Here is a tiny trained network, its code and every weight. The questions are about switching its units off for an input and a class, where a switched-off unit gives its printed mean instead of its output.

import numpy as np


def w(rows, s, z=0):
    codes = np.array(rows[::2]) - 128.0
    scale = np.full(codes.shape[1], s)
    scale[-1] = z or s
    return codes * scale


def norm(h):
    return h / np.sqrt((h * h).mean(-1, keepdims=True) + 1e-5)


def f(y):
    return y / 2 * (1 + np.tanh(0.7978845608 * (y + 0.044715 * y**3)))


def log_softmax(a):
    a = a - a.max(-1, keepdims=True)
    return a - np.log(np.exp(a).sum(-1, keepdims=True))


def net(x, mask):
    res = np.array(x, float).reshape(1, 7) / 4 @ E
    u = 0
    for l in range(2):
        y = f(norm(res) @ A[l][:, :-1].T + A[l][:, -1])
        res = res + np.where(mask[u : u + 7], y, B[l][:, -1]) @ B[l][:, :-1]
        u += 7
    return log_softmax(norm(res)[-1] @ U[:, :-1].T + U[:, -1])


A, B = {}, {}
E = w([
[146,201,14,101,116,192],'x0',
[126,127,156,221,32,106],'x1',
[83,145,129,118,139,23],'x2',
[144,146,159,180,178,134],'x3',
[106,133,139,125,117,153],'x4',
[25,79,142,140,118,117],'x5',
[119,117,127,174,2,49],'x6',
],0.0084)
A[0] = w([
[163,212,92,115,104,133,175],'0.n0',
[132,129,97,159,77,73,168],'0.n1',
[159,67,134,95,147,255,66],'0.n2',
[13,59,173,157,216,164,54],'0.n3',
[47,92,42,53,106,125,66],'0.n4',
[116,175,184,147,238,101,129],'0.n5',
[193,162,90,70,253,141,4],'0.n6',
],0.0099,0.0028)
B[0] = w([
[151,173,125,69,148,122,222],'0.n0',
[58,180,149,153,171,185,211],'0.n1',
[210,111,78,156,201,185,236],'0.n2',
[116,236,213,2,14,118,248],'0.n3',
[156,160,144,17,83,73,192],'0.n4',
[148,194,80,71,127,105,217],'0.n5',
[151,105,120,230,117,202,253],'0.n6',
],0.0094,0.0051)
A[1] = w([
[68,58,126,56,185,42,40],'1.n0',
[143,106,232,202,214,124,147],'1.n1',
[67,106,89,194,83,36,145],'1.n2',
[255,189,128,67,150,51,254],'1.n3',
[240,34,130,147,177,124,142],'1.n4',
[204,148,95,107,24,123,163],'1.n5',
[143,84,154,235,107,103,84],'1.n6',
],0.0091,0.0039)
B[1] = w([
[119,37,62,117,182,15,136],'1.n0',
[130,154,222,64,183,12,156],'1.n1',
[220,136,76,194,241,162,163],'1.n2',
[19,162,119,75,128,82,255],'1.n3',
[125,167,64,147,254,70,170],'1.n4',
[30,140,236,75,251,116,196],'1.n5',
[96,192,246,189,192,185,146],'1.n6',
],0.0083,0.0087)
U = w([
[139,122,195,254,157,126,158],'0',
[130,71,179,162,21,117,76],'1',
[207,76,115,160,64,138,26],'2',
[107,182,152,57,113,132,215],'3',
[116,57,119,124,135,61,91],'4',
[193,144,46,130,187,193,188],'5',
[160,42,92,161,103,148,2],'6',
[103,137,71,195,104,162,46],'7',
],0.019,0.0071)

Each question gives the input, the list of numbers given to net, and the class t.
The units are the neurons (one row each of A and B). Each row of codes is followed by its name. A weight is (code - 128) times the scale printed after its matrix; where a second scale follows, it is the last column's (A, B and U).
mask holds one flag per neuron, layer by layer. A switched-off neuron (its flag False) gives its mean, the last column of its row in B, instead of its output. The means were averaged over made-up inputs and are rounded, as every weight is.
A unit's drop is (log p(t) with every unit on - log p(t) with that unit switched off) / (log p(t) with every unit on - log p(t) with every unit switched off).
The circuit of an input: a set's keep is (log p(t) with only the set's units on - log p(t) with every unit switched off) / (log p(t) with every unit on - log p(t) with every unit switched off). Starting from the 12 units with the biggest drops (on a tie, the unit counted first), units are removed one at a time, each time the one whose removal leaves the highest keep (on an exact tie, the one counted first), for as long as the keep stays at least 0.8.
units of the circuit, in order: the units of the circuit, biggest drop first
unit that matters most: the unit with the biggest drop
k most important neurons: the k neurons with the biggest drops, biggest first
k most important neurons of layer l: the k neurons of layer l with the biggest drops, biggest first
drop of u: that unit's drop, to one decimal
input [3,-1,0,6,5,0,6], class 7: most important neuron of layer 0 : [0.n3]
input [-4,-4,7,-2,-4,-2,1], class 4: units of the circuit, in order : [1.n0; 0.n3]
input [0,7,5,-8,4,-1,6], class 0: units of the circuit, in order : [1.n2; 0.n3]
input [-6,-5,0,-4,-8,-7,2], class 0: 3 most important neurons of layer 0 : [0.n3; 0.n6; 0.n4]
input [3,-5,-2,2,4,0,3], class 5: 3 most important neurons : [0.n3; 0.n6; 0.n2]
input [-1,2,-2,6,2,0,2], class 0: 2 most important neurons of layer 0 : [0.n3; 0.n0]
input [-2,6,-7,-4,2,-6,-1], class 0: 4 most important neurons : [0.n3; 0.n5; 1.n5; 0.n4]
input [-4,-3,0,-4,8,-4,1], class 4: 2 most important neurons : [0.n3; 0.n6]
input [-6,-7,-5,5,6,-5,6], class 5: 3 most important neurons : [1.n4; 0.n3; 0.n2]
input [6,7,2,-1,4,1,-7], class 5: 2 most important neurons : [0.n3; 0.n5]
input [-1,5,3,-5,6,-8,6], class 0: 3 most important neurons : [0.n3; 0.n4; 0.n5]
input [-2,3,7,-5,8,-8,8], class 0: 2 most important neurons : [0.n3; 1.n2]
input [-3,-4,-4,3,4,6,8], class 1: drop of 0.n3 : 0.3
input [-2,-5,-6,7,7,-1,2], class 5: unit that matters most : 0.n2
input [5,1,1,4,7,3,3], class 7: drop of 0.n5 : 0.6
input [-5,-5,7,-7,-1,-1,4], class 4: drop of 0.n3 : 0.3
